Below is a small trained network, with its code and all its weights. Each question gives an input and a class and asks what happens when units are switched off, that is, made to give their printed mean instead of their output.

import numpy as np


def w(rows, s, z=0):
    codes = np.array(rows[::2]) - 128.0
    scale = np.full(codes.shape[1], s)
    scale[-1] = z or s
    return codes * scale


def norm(h):
    return h / np.sqrt((h * h).mean(-1, keepdims=True) + 1e-5)


def f(y):
    return y / 2 * (1 + np.tanh(0.7978845608 * (y + 0.044715 * y**3)))


def log_softmax(a):
    a = a - a.max(-1, keepdims=True)
    return a - np.log(np.exp(a).sum(-1, keepdims=True))


def net(x, mask):
    res = np.array(x, float).reshape(1, 5) / 4 @ E
    u = 0
    for l in range(2):
        y = f(norm(res) @ A[l][:, :-1].T + A[l][:, -1])
        res = res + np.where(mask[u : u + 12], y, B[l][:, -1]) @ B[l][:, :-1]
        u += 12
    return log_softmax(norm(res)[-1] @ U[:, :-1].T + U[:, -1])


A, B = {}, {}
E = w([
[172,184,148,238,127],'x0',
[135,125,73,141,23],'x1',
[185,100,214,95,40],'x2',
[67,65,143,208,144],'x3',
[165,2,103,196,114],'x4',
],0.0082)
A[0] = w([
[172,248,92,168,60,113],'L0N1',
[106,94,88,236,122,239],'L0N2',
[149,38,170,175,31,75],'L0N3',
[140,164,145,119,118,15],'L0N4',
[122,183,214,85,147,50],'L0N5',
[237,141,135,81,72,94],'L0N6',
[53,16,72,133,103,134],'L0N7',
[190,118,163,24,120,21],'L0N8',
[111,145,171,130,157,40],'L0N9',
[110,161,165,48,107,4],'L0N10',
[186,128,151,112,196,17],'L0N11',
[2,93,116,175,87,117],'L0N12',
],0.0094,0.0037)
B[0] = w([
[47,126,43,63,90,238],'L0N1',
[120,111,206,103,140,253],'L0N2',
[139,76,216,78,84,209],'L0N3',
[167,92,100,151,36,114],'L0N4',
[101,81,198,93,66,180],'L0N5',
[107,199,164,182,220,213],'L0N6',
[10,51,167,46,110,215],'L0N7',
[142,49,183,228,148,185],'L0N8',
[203,65,124,146,172,124],'L0N9',
[164,186,178,155,57,159],'L0N10',
[92,88,142,231,172,131],'L0N11',
[2,52,116,174,144,185],'L0N12',
],0.007,0.0049)
A[1] = w([
[187,194,144,148,122,100],'L1N1',
[67,125,88,108,170,111],'L1N2',
[153,121,136,83,177,21],'L1N3',
[127,136,122,87,69,125],'L1N4',
[126,52,87,133,122,154],'L1N5',
[137,187,86,113,96,62],'L1N6',
[180,159,112,233,75,165],'L1N7',
[205,158,195,93,102,98],'L1N8',
[124,86,158,133,10,216],'L1N9',
[124,219,116,129,120,253],'L1N10',
[206,126,205,135,122,76],'L1N11',
[112,144,78,100,137,64],'L1N12',
],0.014,0.0039)
B[1] = w([
[34,58,122,134,133,165],'L1N1',
[179,91,157,71,96,195],'L1N2',
[203,97,115,129,170,131],'L1N3',
[117,134,117,146,238,177],'L1N4',
[31,174,161,98,203,171],'L1N5',
[101,99,65,175,116,168],'L1N6',
[73,162,128,44,137,156],'L1N7',
[163,181,254,145,106,208],'L1N8',
[100,151,142,78,155,255],'L1N9',
[53,58,103,158,71,231],'L1N10',
[158,247,109,150,77,199],'L1N11',
[203,181,125,115,80,148],'L1N12',
],0.0096,0.0076)
U = w([
[156,108,156,242,232,89],'0',
[209,204,239,108,95,161],'1',
[11,114,177,58,139,186],'2',
[220,114,109,162,118,2],'3',
[218,100,87,69,210,92],'4',
[115,170,3,136,59,130],'5',
],0.016,0.0082)

Each question gives the input, the list of numbers given to net, and the class t.
The units are the neurons (one row each of A and B). Each row of codes is followed by its name. A weight is (code - 128) times the scale printed after its matrix; where a second scale follows, it is the last column's (A, B and U).
mask holds one flag per neuron, layer by layer. A switched-off neuron (its flag False) gives its mean, the last column of its row in B, instead of its output. The means were averaged over made-up inputs and are rounded, as every weight is.
A unit's drop is (log p(t) with every unit on - log p(t) with that unit switched off) / (log p(t) with every unit on - log p(t) with every unit switched off).
The circuit of an input: a set's keep is (log p(t) with only the set's units on - log p(t) with every unit switched off) / (log p(t) with every unit on - log p(t) with every unit switched off). Starting from the 12 units with the biggest drops (on a tie, the unit counted first), units are removed one at a time, each time the one whose removal leaves the highest keep (on an exact tie, the one counted first), for as long as the keep stays at least 0.8.
circuit, biggest first: the units of the circuit, biggest drop first
most important unit: the unit with the biggest drop
top k neurons: the k neurons with the biggest drops, biggest first
k most important neurons of layer l: the k neurons of layer l with the biggest drops, biggest first
drop of u: that unit's drop, to one decimal
input [7,-3,-4,-7,5], class 2: most important unit : L1N7
input [8,-1,7,-8,-3], class 2: 2 most important neurons of layer 1 : [L1N1 L1N10]
input [2,-5,-6,1,-3], class 0: circuit, biggest first : [L0N1 L0N7 L1N9]
input [3,7,-1,-3,1], class 5: circuit, biggest first : [L0N7 L1N6]
input [2,-4,3,8,-4], class 1: top 4 neurons : [L0N1 L0N7 L1N10 L1N1]
input [-6,2,8,1,2], class 1: top 2 neurons : [L0N1 L0N3]
input [1,-6,-1,-1,6], class 0: top 2 neurons : [L0N1 L1N9]
input [4,-6,-3,3,-5], class 0: 3 most important neurons of layer 1 : [L1N9 L1N7 L1N5]
input [4,3,3,2,0], class 1: 3 most important neurons of layer 0 : [L0N3 L0N7 L0N2]
input [8,0,0,-7,-1], class 5: drop of L0N1 : 0.3
input [6,8,0,-6,-5], class 5: drop of L0N10 : 0.0
input [5,-2,1,2,5], class 1: drop of L1N11 : 0.1
